Here is a tiny trained network, its code and every weight. The questions are about switching its units off for an input and a class, where a switched-off unit gives its printed mean instead of its output.

import numpy as np


def w(rows, s, z=0):
    codes = np.array(rows[::2]) - 128.0
    scale = np.full(codes.shape[1], s)
    scale[-1] = z or s
    return codes * scale


def norm(h):
    return h / np.sqrt((h * h).mean(-1, keepdims=True) + 1e-5)


def f(y):
    return y / 2 * (1 + np.tanh(0.7978845608 * (y + 0.044715 * y**3)))


def log_softmax(a):
    a = a - a.max(-1, keepdims=True)
    return a - np.log(np.exp(a).sum(-1, keepdims=True))


def net(x, mask):
    res = np.array(x, float).reshape(1, 5) / 4 @ E
    u = 0
    for l in range(3):
        y = f(norm(res) @ A[l][:, :-1].T + A[l][:, -1])
        res = res + np.where(mask[u : u + 3], y, B[l][:, -1]) @ B[l][:, :-1]
        u += 3
    return log_softmax(norm(res)[-1] @ U[:, :-1].T + U[:, -1])


A, B = {}, {}
E = w([
[82,138,160,149,162,57,78,190,152,119,231,53],'x0',
[92,85,95,107,91,137,133,106,251,231,132,201],'x1',
[123,131,119,109,125,141,123,133,128,135,130,116],'x2',
[125,137,130,128,122,134,133,133,131,131,126,122],'x3',
[164,115,94,222,179,179,163,156,138,88,185,47],'x4',
],0.013)
A[0] = w([
[62,198,202,109,145,22,45,167,100,83,159,78,1],'0.n0',
[83,125,229,51,127,66,27,135,168,153,138,99,50],'0.n1',
[62,129,215,133,127,47,97,162,254,188,195,132,6],'0.n2',
],0.0063,0.0078)
B[0] = w([
[103,71,206,37,114,67,154,107,139,43,74,78,253],'0.n0',
[125,127,91,133,84,118,145,249,157,59,88,238,219],'0.n1',
[56,163,27,168,105,172,60,130,81,171,163,170,232],'0.n2',
],0.012,0.0042)
A[1] = w([
[132,190,160,49,96,77,100,121,14,84,46,172,3],'1.n0',
[128,62,66,142,118,157,150,149,254,175,82,127,102],'1.n1',
[159,149,70,159,123,161,154,108,47,72,95,73,49],'1.n2',
],0.0079,0.0029)
B[1] = w([
[66,61,237,164,132,235,11,111,81,194,225,85,254],'1.n0',
[124,213,192,169,201,126,135,91,187,61,173,176,233],'1.n1',
[156,129,85,82,138,154,181,179,75,183,47,149,217],'1.n2',
],0.012,0.0074)
A[2] = w([
[49,176,193,65,135,69,77,55,137,133,139,170,92],'2.n0',
[162,124,139,97,140,52,103,145,79,96,148,5,4],'2.n1',
[88,117,97,166,144,91,110,125,198,127,189,71,9],'2.n2',
],0.011,0.0035)
B[2] = w([
[178,157,100,50,106,37,235,103,67,156,63,96,255],'2.n0',
[164,87,35,197,64,104,153,155,247,80,113,195,223],'2.n1',
[135,103,176,151,174,239,12,92,113,224,140,38,187],'2.n2',
],0.011,0.0087)
U = w([
[93,104,216,159,135,230,22,65,82,200,193,85,253],'0',
[211,128,103,147,169,178,184,170,2,115,27,88,113],'1',
[169,178,167,65,103,87,187,8,123,177,69,154,92],'2',
[190,209,121,185,201,195,184,57,214,50,162,155,114],'3',
[106,65,204,96,54,62,96,180,81,20,117,96,117],'4',
[185,72,9,227,102,141,112,174,213,62,128,73,80],'5',
[42,187,3,83,58,57,76,160,149,179,150,192,101],'6',
],0.016,0.0065)

Each question gives the input, the list of numbers given to net, and the class t.
The units are the neurons (one row each of A and B). Each row of codes is followed by its name. A weight is (code - 128) times the scale printed after its matrix; where a second scale follows, it is the last column's (A, B and U).
mask holds one flag per neuron, layer by layer. A switched-off neuron (its flag False) gives its mean, the last column of its row in B, instead of its output. The means were averaged over made-up inputs and are rounded, as every weight is.
A unit's drop is (log p(t) with every unit on - log p(t) with that unit switched off) / (log p(t) with every unit on - log p(t) with every unit switched off).
The circuit of an input: a set's keep is (log p(t) with only the set's units on - log p(t) with every unit switched off) / (log p(t) with every unit on - log p(t) with every unit switched off). Starting from all 9 units, units are removed one at a time, each time the one whose removal leaves the highest keep (on an exact tie, the one counted first), for as long as the keep stays at least 0.8.
units of the circuit, in order: the units of the circuit, biggest drop first
most important unit: the unit with the biggest drop
k most important neurons: the k neurons with the biggest drops, biggest first
top k neurons in layer l: the k neurons of layer l with the biggest drops, biggest first
drop when u is switched off: that unit's drop, to one decimal
input [8,-7,0,6,8], class 5: units of the circuit, in order	2.n1
input [0,7,-2,-8,-5], class 2: 3 most important neurons	2.n0, 1.n1, 2.n1
input [-1,1,-4,5,8], class 3: 3 most important neurons	1.n0, 2.n0, 2.n1
input [6,0,-2,8,2], class 5: 3 most important neurons	2.n1, 0.n0, 1.n0
input [5,0,3,-3,2], class 5: 3 most important neurons	2.n1, 1.n0, 0.n0
input [-7,1,1,1,6], class 3: 3 most important neurons	1.n1, 2.n0, 0.n0
input [8,0,-4,-1,4], class 5: 4 most important neurons	2.n1, 1.n0, 0.n0, 1.n1
input [3,0,1,6,3], class 5: units of the circuit, in order	2.n1, 1.n1
input [1,-3,4,6,2], class 5: 2 most important neurons	2.n1, 0.n2
input [0,3,0,-6,2], class 3: 2 most important neurons	1.n1, 1.n0
input [8,0,4,-3,-1], class 4: 4 most important neurons	0.n0, 0.n1, 1.n2, 2.n2
input [7,0,2,6,-1], class 4: top 2 neurons in layer 0	0.n0, 0.n1
input [-7,-1,-7,5,-2], class 0: drop when 1.n0 is switched off	0.2
input [-3,-7,8,-7,-2], class 0: drop when 1.n0 is switched off	1.1
input [-8,-2,-2,8,-5], class 0: drop when 1.n0 is switched off	0.7
input [-3,-5,-2,-4,-6], class 0: most important unit	1.n0
input [3,-3,6,-5,3], class 5: drop when 2.n1 is switched off	0.3
input [0,5,6,1,5], class 3: top 2 neurons in layer 1	1.n1, 1.n0
